Below are the code and all the weights of a small trained network. Each question names an input and a class and asks about switching units off, where a switched-off unit gives its printed mean instead of its output.

import numpy as np


def w(rows, s, z=0):
    codes = np.array(rows[::2]) - 128.0
    scale = np.full(codes.shape[1], s)
    scale[-1] = z or s
    return codes * scale


def f(y):
    return y / 2 * (1 + np.tanh(0.7978845608 * (y + 0.044715 * y**3)))


def log_softmax(a):
    a = a - a.max(-1, keepdims=True)
    return a - np.log(np.exp(a).sum(-1, keepdims=True))


def net(x, mask):
    res = np.array(x, float).reshape(1, 6) / 4 @ E
    y = f(res @ A[0][:, :-1].T + A[0][:, -1])
    res = res + np.where(mask, y, B[0][:, -1]) @ B[0][:, :-1]
    return log_softmax(res[-1] @ U[:, :-1].T + U[:, -1])


A, B = {}, {}
E = w([
[169,84,70,84,131,163,218,28,136],'x0',
[40,105,107,7,121,115,72,131,86],'x1',
[128,125,132,127,126,134,129,131,128],'x2',
[127,128,129,126,127,127,131,129,127],'x3',
[193,18,149,127,131,73,118,132,37],'x4',
[129,131,127,126,130,128,129,130,128],'x5',
],0.011)
A[0] = w([
[156,118,154,166,132,109,115,156,115,34],'neuron 1',
[73,255,127,194,123,177,130,160,237,54],'neuron 2',
[97,145,96,74,118,170,139,85,148,79],'neuron 3',
[159,110,166,185,122,103,111,160,101,107],'neuron 4',
[94,97,114,79,152,105,68,135,88,151],'neuron 5',
[81,132,83,53,121,181,157,78,132,95],'neuron 6',
[173,110,190,207,118,93,120,176,97,126],'neuron 7',
[204,169,124,217,153,177,215,95,209,37],'neuron 8',
[39,213,178,128,128,104,13,234,136,45],'neuron 9',
[139,131,120,133,133,111,142,130,146,147],'neuron 10',
[59,163,79,49,107,199,159,74,161,105],'neuron 11',
[158,116,160,185,121,110,114,161,89,103],'neuron 12',
[171,117,178,201,119,94,112,170,87,118],'neuron 13',
[52,72,124,33,115,70,48,169,63,1],'neuron 14',
[214,45,56,123,141,134,230,30,133,1],'neuron 15',
[177,8,124,72,139,78,125,108,33,2],'neuron 16',
],0.0064,0.009)
B[0] = w([
[130,113,99,109,135,97,121,128,155,123],'neuron 1',
[190,123,234,217,129,234,79,171,25,241],'neuron 2',
[137,101,61,74,154,68,110,145,191,152],'neuron 3',
[172,91,110,115,167,91,71,180,151,165],'neuron 4',
[111,162,132,136,101,167,157,104,123,204],'neuron 5',
[141,94,33,46,161,64,105,156,213,183],'neuron 6',
[196,72,110,107,174,83,40,206,148,204],'neuron 7',
[51,216,73,82,43,194,225,36,154,208],'neuron 8',
[63,210,76,92,46,202,246,28,148,253],'neuron 9',
[121,130,136,131,121,139,119,128,113,144],'neuron 10',
[140,89,38,51,160,62,100,154,210,209],'neuron 11',
[169,93,110,110,162,93,69,174,152,161],'neuron 12',
[182,80,108,115,164,80,54,196,149,192],'neuron 13',
[184,138,247,229,129,241,81,173,24,195],'neuron 14',
[166,150,253,221,117,224,73,165,26,225],'neuron 15',
[51,231,80,95,33,219,254,21,151,209],'neuron 16',
],0.0077,0.0075)
U = w([
[153,122,226,205,133,143,98,150,71,240],'0',
[71,161,91,102,97,140,193,69,143,108],'1',
[141,71,87,101,179,4,86,159,174,3],'2',
],0.015,0.0036)

Each question gives the input, the list of numbers given to net, and the class t.
The units are the neurons (one row each of A and B). Each row of codes is followed by its name. A weight is (code - 128) times the scale printed after its matrix; where a second scale follows, it is the last column's (A, B and U).
mask holds one flag per neuron, in row order. A switched-off neuron (its flag False) gives its mean, the last column of its row in B, instead of its output. The means were averaged over made-up inputs and are rounded, as every weight is.
A unit's drop is (log p(t) with every unit on - log p(t) with that unit switched off) / (log p(t) with every unit on - log p(t) with every unit switched off).
The circuit of an input: a set's keep is (log p(t) with only the set's units on - log p(t) with every unit switched off) / (log p(t) with every unit on - log p(t) with every unit switched off). Starting from the 12 units with the biggest drops (on a tie, the unit counted first), units are removed one at a time, each time the one whose removal leaves the highest keep (on an exact tie, the one counted first), for as long as the keep stays at least 0.8.
circuit, biggest first: the units of the circuit, biggest drop first
k most important neurons: the k neurons with the biggest drops, biggest first
drop of u: that unit's drop, to one decimal
input [8,0,0,-2,5,2], class 0: 4 most important neurons : neuron 15; neuron 9; neuron 8; neuron 11
input [0,0,-8,2,2,7], class 2: 3 most important neurons : neuron 15; neuron 2; neuron 14
input [1,-6,0,4,-2,1], class 1: circuit, biggest first : neuron 8
input [1,-4,-8,0,0,6], class 1: 3 most important neurons : neuron 2; neuron 15; neuron 8
input [8,0,7,-4,6,-7], class 0: 4 most important neurons : neuron 15; neuron 9; neuron 8; neuron 11
input [0,-6,0,1,-8,-6], class 0: 4 most important neurons : neuron 2; neuron 9; neuron 16; neuron 6
input [-4,2,0,5,0,-5], class 1: 3 most important neurons : neuron 2; neuron 9; neuron 15
input [-5,2,3,-5,0,-8], class 1: 2 most important neurons : neuron 9; neuron 2
input [4,3,-6,6,8,8], class 1: 2 most important neurons : neuron 16; neuron 2
input [8,-6,4,5,1,7], class 0: 3 most important neurons : neuron 15; neuron 9; neuron 16
input [1,1,-7,-8,5,5], class 1: 3 most important neurons : neuron 16; neuron 2; neuron 15
input [-8,2,6,-5,-8,5], class 1: 3 most important neurons : neuron 9; neuron 15; neuron 14
input [3,1,2,-8,-2,-8], class 2: 2 most important neurons : neuron 9; neuron 16
input [5,-2,8,0,2,1], class 0: circuit, biggest first : neuron 15
input [-4,2,4,5,-3,1], class 1: 2 most important neurons : neuron 9; neuron 15
input [7,-2,3,-7,2,6], class 0: drop of neuron 15 : 2.5
input [0,-1,7,2,6,-5], class 2: drop of neuron 15 : 0.2
input [0,-5,-8,7,8,7], class 2: drop of neuron 13 : 0.1
input [1,7,-2,6,-4,-7], class 2: drop of neuron 8 : 0.1
input [-7,5,3,-1,-4,3], class 1: most important neuron : neuron 9
